Here is a tiny trained network, its code and every weight. The questions are about switching its units off for an input and a class, where a switched-off unit gives its printed mean instead of its output.

import numpy as np


def w(rows, s, z=0):
    codes = np.array(rows[::2]) - 128.0
    scale = np.full(codes.shape[1], s)
    scale[-1] = z or s
    return codes * scale


def f(y):
    return np.maximum(y, 0)


def log_softmax(a):
    a = a - a.max(-1, keepdims=True)
    return a - np.log(np.exp(a).sum(-1, keepdims=True))


def net(x, mask):
    res = np.array(x, float).reshape(1, 7) / 4 @ E
    y = f(res @ A[0][:, :-1].T + A[0][:, -1])
    res = res + np.where(mask, y, B[0][:, -1]) @ B[0][:, :-1]
    return log_softmax(res[-1] @ U[:, :-1].T + U[:, -1])


A, B = {}, {}
E = w([
[199,176,187,150,191,155,159,128],'x0',
[48,121,134,138,254,134,198,116],'x1',
[131,174,59,195,182,237,164,57],'x2',
[128,159,101,132,163,197,228,215],'x3',
[234,110,126,221,205,101,55,105],'x4',
[158,3,121,178,119,225,109,87],'x5',
[154,133,248,54,188,137,155,57],'x6',
],0.006)
A[0] = w([
[98,118,146,52,58,57,103,145,127],'n0',
[148,117,150,70,68,106,90,125,41],'n1',
[165,149,186,134,218,161,164,59,238],'n2',
[120,217,85,146,158,77,131,181,117],'n3',
[166,164,49,186,49,201,93,110,215],'n4',
[13,131,73,116,120,131,144,37,207],'n5',
[174,155,189,139,237,167,171,41,250],'n6',
[57,143,77,159,190,233,254,213,170],'n7',
[139,121,159,78,78,108,104,139,26],'n8',
[155,30,102,245,181,96,16,73,208],'n9',
[53,123,104,97,102,57,121,125,59],'n10',
[97,143,156,51,69,83,134,163,58],'n11',
[101,151,45,162,67,121,90,130,46],'n12',
[168,165,130,168,206,176,167,84,76],'n13',
[153,43,103,213,183,110,49,89,119],'n14',
[109,250,71,154,168,47,122,155,192],'n15',
[102,132,150,56,71,84,111,146,122],'n16',
],0.0068,0.0015)
B[0] = w([
[85,98,215,152,187,130,128,140,222],'n0',
[119,86,147,155,157,121,122,155,184],'n1',
[77,164,226,90,152,123,107,92,224],'n2',
[154,157,127,146,139,42,129,175,182],'n3',
[184,121,102,148,76,210,109,54,218],'n4',
[118,159,116,65,95,189,134,62,190],'n5',
[77,159,246,88,168,127,110,86,242],'n6',
[53,51,85,149,151,149,191,179,246],'n7',
[112,92,166,142,157,105,130,162,174],'n8',
[168,2,108,219,114,146,84,158,254],'n9',
[77,131,163,102,153,156,146,103,184],'n10',
[76,85,185,161,190,124,148,148,203],'n11',
[145,167,135,89,111,157,125,78,181],'n12',
[88,112,193,123,181,133,126,116,202],'n13',
[157,51,120,182,114,140,91,142,217],'n14',
[141,163,136,123,152,11,103,173,204],'n15',
[101,92,187,153,179,131,133,145,203],'n16',
],0.0088,0.0075)
U = w([
[107,121,2,108,112,135,198,180,167],'0',
[124,234,163,39,128,115,107,50,158],'1',
[174,193,61,94,70,101,120,104,2],'2',
[223,73,77,174,71,170,85,97,163],'3',
[108,100,155,155,165,70,127,177,139],'4',
[91,103,143,122,141,184,149,93,91],'5',
[236,202,102,162,103,76,106,169,107],'6',
],0.0091,0.0036)

Each question gives the input, the list of numbers given to net, and the class t.
The units are the neurons (one row each of A and B). Each row of codes is followed by its name. A weight is (code - 128) times the scale printed after its matrix; where a second scale follows, it is the last column's (A, B and U).
mask holds one flag per neuron, in row order. A switched-off neuron (its flag False) gives its mean, the last column of its row in B, instead of its output. The means were averaged over made-up inputs and are rounded, as every weight is.
A unit's drop is (log p(t) with every unit on - log p(t) with that unit switched off) / (log p(t) with every unit on - log p(t) with every unit switched off).
The circuit of an input: a set's keep is (log p(t) with only the set's units on - log p(t) with every unit switched off) / (log p(t) with every unit on - log p(t) with every unit switched off). Starting from the 12 units with the biggest drops (on a tie, the unit counted first), units are removed one at a time, each time the one whose removal leaves the highest keep (on an exact tie, the one counted first), for as long as the keep stays at least 0.8.
circuit, biggest first: the units of the circuit, biggest drop first
most important unit: the unit with the biggest drop
k most important neurons: the k neurons with the biggest drops, biggest first
drop of u: that unit's drop, to one decimal
input [-5,2,5,7,5,5,-8], class 3: circuit, biggest first -> (n4)
input [-1,3,-2,8,0,-4,1], class 0: circuit, biggest first -> (n7, n0, n6)
input [4,-6,-4,-8,1,-2,-7], class 3: circuit, biggest first -> (n4, n9)
input [-8,5,4,-1,-6,2,-7], class 0: circuit, biggest first -> (n7, n6)
input [4,7,8,0,4,-4,4], class 1: 2 most important neurons -> (n6, n2)
input [2,6,4,5,4,-3,5], class 1: 3 most important neurons -> (n6, n2, n9)
input [2,2,-6,2,4,-3,7], class 1: 2 most important neurons -> (n9, n7)
input [3,7,3,2,3,-8,2], class 1: 3 most important neurons -> (n9, n6, n2)
input [-8,-1,2,0,7,-8,-8], class 6: 2 most important neurons -> (n15, n3)
input [-5,-3,4,-4,-4,3,6], class 1: 4 most important neurons -> (n9, n7, n14, n5)
input [-8,1,8,1,-8,4,-7], class 0: 2 most important neurons -> (n7, n6)
input [2,-3,1,-6,6,-8,-3], class 6: drop of n7 -> 0.1
input [-3,7,-5,6,7,7,-3], class 3: drop of n2 -> 0.0
input [1,-3,6,3,-2,-4,-2], class 0: most important unit -> n7
input [0,-2,3,-1,-7,-5,-5], class 1: drop of n7 -> -0.2
input [5,-2,-4,8,1,-6,8], class 1: drop of n9 -> 0.5
